Here is a tiny trained network, its code and every weight. The questions are about switching its units off for an input and a class, where a switched-off unit gives its printed mean instead of its output.

import numpy as np


def w(rows, s, z=0):
    codes = np.array(rows[::2]) - 128.0
    scale = np.full(codes.shape[1], s)
    scale[-1] = z or s
    return codes * scale


def f(y):
    return np.maximum(y, 0)


def log_softmax(a):
    a = a - a.max(-1, keepdims=True)
    return a - np.log(np.exp(a).sum(-1, keepdims=True))


def net(x, mask):
    res = np.array(x, float).reshape(1, 4) / 4 @ E
    y = f(res @ A[0][:, :-1].T + A[0][:, -1])
    res = res + np.where(mask, y, B[0][:, -1]) @ B[0][:, :-1]
    return log_softmax(res[-1] @ U[:, :-1].T + U[:, -1])


A, B = {}, {}
E = w([
[210,188,198,182,10,142,108],'x0',
[186,40,76,32,22,119,70],'x1',
[205,186,223,49,224,75,176],'x2',
[101,152,156,111,120,160,87],'x3',
],0.011)
A[0] = w([
[147,149,180,66,160,107,159,39],'n0',
[118,156,121,147,162,146,194,97],'n1',
[94,77,94,75,218,174,139,60],'n2',
[84,109,138,82,161,129,114,105],'n3',
[169,200,163,176,32,108,153,47],'n4',
[182,67,140,9,111,151,97,112],'n5',
[168,139,162,76,143,95,148,28],'n6',
[120,149,146,215,198,181,144,101],'n7',
[168,77,128,94,120,129,99,172],'n8',
[139,185,153,128,76,114,112,79],'n9',
[155,85,116,71,87,94,85,125],'n10',
[107,232,119,197,171,111,142,141],'n11',
[91,68,112,201,109,196,85,97],'n12',
[196,157,152,173,108,118,96,63],'n13',
[204,179,166,58,190,102,86,4],'n14',
],0.011,0.0011)
B[0] = w([
[152,130,124,186,103,102,99,215],'n0',
[142,169,171,116,151,128,155,185],'n1',
[72,102,73,97,220,94,107,224],'n2',
[80,51,94,83,144,130,106,174],'n3',
[1,88,63,64,191,103,98,244],'n4',
[153,140,144,103,89,206,197,246],'n5',
[125,141,131,206,119,81,97,201],'n6',
[150,179,203,108,96,240,166,219],'n7',
[131,135,171,122,132,149,200,194],'n8',
[58,136,138,71,190,144,56,189],'n9',
[131,206,174,95,99,183,180,223],'n10',
[169,140,186,91,82,162,172,228],'n11',
[124,130,103,247,72,106,91,243],'n12',
[78,134,94,57,215,99,127,199],'n13',
[170,127,70,226,63,95,48,240],'n14',
],0.0089,0.013)
U = w([
[150,106,180,54,97,201,254,3],'0',
[45,63,70,28,230,64,137,250],'1',
[138,86,91,242,75,70,112,137],'2',
],0.0079,0.00043)

Each question gives the input, the list of numbers given to net, and the class t.
The units are the neurons (one row each of A and B). Each row of codes is followed by its name. A weight is (code - 128) times the scale printed after its matrix; where a second scale follows, it is the last column's (A, B and U).
mask holds one flag per neuron, in row order. A switched-off neuron (its flag False) gives its mean, the last column of its row in B, instead of its output. The means were averaged over made-up inputs and are rounded, as every weight is.
A unit's drop is (log p(t) with every unit on - log p(t) with that unit switched off) / (log p(t) with every unit on - log p(t) with every unit switched off).
The circuit of an input: a set's keep is (log p(t) with only the set's units on - log p(t) with every unit switched off) / (log p(t) with every unit on - log p(t) with every unit switched off). Starting from the 12 units with the biggest drops (on a tie, the unit counted first), units are removed one at a time, each time the one whose removal leaves the highest keep (on an exact tie, the one counted first), for as long as the keep stays at least 0.8.
circuit, biggest first: the units of the circuit, biggest drop first
unit that matters most: the unit with the biggest drop
k most important neurons: the k neurons with the biggest drops, biggest first
drop of u: that unit's drop, to one decimal
input [8,-6,-2,4], class 1: 2 most important neurons : n4; n13
input [3,3,4,3], class 2: circuit, biggest first : n14
input [-5,-7,6,6], class 0: 3 most important neurons : n7; n11; n12
input [2,1,2,2], class 1: 3 most important neurons : n12; n7; n11
input [-4,8,8,5], class 0: 3 most important neurons : n5; n10; n12
input [2,-1,2,-5], class 1: 2 most important neurons : n12; n5
input [0,-4,-3,-3], class 0: 2 most important neurons : n14; n7
input [-4,-5,-6,7], class 2: 2 most important neurons : n12; n5
input [5,4,-3,-3], class 1: 3 most important neurons : n4; n7; n11
input [-7,-1,-8,-8], class 2: 2 most important neurons : n12; n4
input [4,6,-5,-1], class 0: 2 most important neurons : n10; n14
input [6,-4,8,3], class 2: 2 most important neurons : n14; n0
input [6,-5,1,1], class 1: drop of n13 : 0.4
input [7,1,-6,2], class 1: unit that matters most : n4
input [4,-4,8,-7], class 2: drop of n14 : 0.4
input [6,-5,1,6], class 1: drop of n13 : 0.3
